Below are the code and all the weights of a small trained network. Each question names an input and a class and asks about switching units off, where a switched-off unit gives its printed mean instead of its output.

import numpy as np


def w(rows, s, z=0):
    codes = np.array(rows[::2]) - 128.0
    scale = np.full(codes.shape[1], s)
    scale[-1] = z or s
    return codes * scale


def f(y):
    return np.maximum(y, 0)


def log_softmax(a):
    a = a - a.max(-1, keepdims=True)
    return a - np.log(np.exp(a).sum(-1, keepdims=True))


def net(x, mask):
    res = np.array(x, float).reshape(1, 4) / 4 @ E
    y = f(res @ A[0][:, :-1].T + A[0][:, -1])
    res = res + np.where(mask, y, B[0][:, -1]) @ B[0][:, :-1]
    return log_softmax(res[-1] @ U[:, :-1].T + U[:, -1])


A, B = {}, {}
E = w([
[163,197,202,138,43,215,134],'x0',
[48,95,100,27,82,170,126],'x1',
[71,118,99,207,185,233,162],'x2',
[120,204,74,113,161,149,2],'x3',
],0.0094)
A[0] = w([
[93,79,68,106,194,67,117,11],'n0',
[115,63,114,125,164,91,161,47],'n1',
[90,93,128,79,98,147,121,28],'n2',
[76,101,107,57,92,162,121,91],'n3',
[208,183,157,195,151,105,129,44],'n4',
[187,134,86,171,208,64,145,81],'n5',
[134,155,109,126,132,128,54,41],'n6',
[92,102,92,62,92,150,118,19],'n7',
[101,183,91,118,169,168,36,71],'n8',
[166,175,152,88,114,52,132,113],'n9',
[174,139,138,76,99,73,110,99],'n10',
[133,51,139,155,70,110,202,73],'n11',
[86,140,75,188,201,197,164,97],'n12',
[112,196,121,133,169,145,49,68],'n13',
[167,156,183,205,174,83,107,22],'n14',
[152,104,129,89,142,44,95,95],'n15',
[134,174,80,108,123,111,64,68],'n16',
[222,183,166,182,121,151,137,71],'n17',
[136,98,169,126,85,122,229,36],'n18',
[168,99,141,167,214,77,105,94],'n19',
[157,97,131,57,79,76,100,68],'n20',
[176,217,210,139,2,236,144,6],'n21',
[105,85,80,198,134,206,140,103],'n22',
[150,189,171,123,91,179,103,19],'n23',
[175,126,143,99,35,22,82,131],'n24',
[92,56,3,111,230,38,124,25],'n25',
[129,37,187,125,93,104,249,76],'n26',
[147,165,80,104,127,125,51,60],'n27',
[58,91,109,55,107,166,120,74],'n28',
[69,77,135,80,99,159,103,73],'n29',
[55,138,131,184,183,215,148,106],'n30',
[102,165,57,122,139,157,23,68],'n31',
[168,169,177,91,55,85,114,88],'n32',
[105,113,81,45,91,176,136,38],'n33',
[145,163,126,121,120,158,58,68],'n34',
[78,116,103,51,99,163,140,45],'n35',
[194,129,134,60,98,64,104,125],'n36',
],0.0083,0.0024)
B[0] = w([
[172,163,118,64,88,166,133,199],'n0',
[125,161,128,49,121,129,140,172],'n1',
[170,111,147,163,112,120,78,160],'n2',
[176,65,162,164,118,107,78,182],'n3',
[179,56,165,157,98,118,54,190],'n4',
[175,75,153,103,102,131,69,194],'n5',
[128,160,155,137,167,90,144,169],'n6',
[160,97,172,154,114,135,91,169],'n7',
[121,182,139,133,175,74,145,201],'n8',
[94,85,81,171,144,166,171,186],'n9',
[83,124,100,179,132,170,162,185],'n10',
[115,205,174,134,199,59,140,189],'n11',
[79,95,68,163,142,168,168,205],'n12',
[95,162,151,139,167,78,133,190],'n13',
[167,66,144,163,104,115,74,183],'n14',
[116,134,60,128,117,184,170,190],'n15',
[99,167,154,132,171,93,150,181],'n16',
[186,72,160,111,74,117,65,194],'n17',
[105,194,163,112,189,72,123,188],'n18',
[167,88,167,109,71,128,74,187],'n19',
[81,94,85,171,127,148,138,190],'n20',
[167,164,113,12,70,180,145,245],'n21',
[74,116,54,164,150,172,167,192],'n22',
[138,152,123,50,100,141,139,178],'n23',
[84,105,63,184,140,164,173,219],'n24',
[159,154,119,2,70,179,139,248],'n25',
[96,209,194,140,195,53,153,220],'n26',
[97,183,162,140,164,88,142,184],'n27',
[159,65,174,163,100,110,79,186],'n28',
[150,75,166,167,92,104,91,172],'n29',
[77,101,57,179,128,174,173,206],'n30',
[126,173,164,131,180,75,149,204],'n31',
[95,128,79,153,129,183,168,192],'n32',
[179,75,160,155,91,113,83,177],'n33',
[122,176,140,114,158,93,143,172],'n34',
[171,71,168,155,119,117,82,177],'n35',
[83,123,66,190,129,176,173,202],'n36',
],0.0083,0.011)
U = w([
[68,110,72,190,143,191,161,253],'0',
[99,199,173,126,185,39,132,134],'1',
[147,146,128,9,92,182,121,45],'2',
[160,55,170,168,111,112,46,70],'3',
],0.016,0.0011)

Each question gives the input, the list of numbers given to net, and the class t.
The units are the neurons (one row each of A and B). Each row of codes is followed by its name. A weight is (code - 128) times the scale printed after its matrix; where a second scale follows, it is the last column's (A, B and U).
mask holds one flag per neuron, in row order. A switched-off neuron (its flag False) gives its mean, the last column of its row in B, instead of its output. The means were averaged over made-up inputs and are rounded, as every weight is.
A unit's drop is (log p(t) with every unit on - log p(t) with that unit switched off) / (log p(t) with every unit on - log p(t) with every unit switched off).
The circuit of an input: a set's keep is (log p(t) with only the set's units on - log p(t) with every unit switched off) / (log p(t) with every unit on - log p(t) with every unit switched off). Starting from the 12 units with the biggest drops (on a tie, the unit counted first), units are removed one at a time, each time the one whose removal leaves the highest keep (on an exact tie, the one counted first), for as long as the keep stays at least 0.8.
units of the circuit, in order: the units of the circuit, biggest drop first
most important unit: the unit with the biggest drop
k most important neurons: the k neurons with the biggest drops, biggest first
drop of u: that unit's drop, to one decimal
input [-6,8,2,7], class 3: most important unit -> n28
input [-7,-7,-3,5], class 2: 2 most important neurons -> n25; n0
input [-4,-5,4,-2], class 3: units of the circuit, in order -> n5; n19
input [1,-6,5,2], class 3: 2 most important neurons -> n4; n17
input [6,-6,-5,-4], class 2: 2 most important neurons -> n21; n17
input [4,-3,3,-2], class 2: 2 most important neurons -> n21; n24
input [3,0,-2,-3], class 1: 3 most important neurons -> n25; n26; n0
input [-5,-8,-6,3], class 3: 2 most important neurons -> n5; n19
input [-1,-5,4,-5], class 1: 3 most important neurons -> n26; n11; n18
input [5,-6,2,-2], class 3: 2 most important neurons -> n25; n4
input [-7,-6,-4,1], class 2: drop of n25 -> 0.6
input [7,-5,5,6], class 2: drop of n21 -> 1.8
input [2,-7,1,-7], class 1: drop of n3 -> 0.2
input [-4,-8,7,3], class 3: units of the circuit, in order -> n5
input [5,-1,-7,-6], class 0: drop of n32 -> 0.1
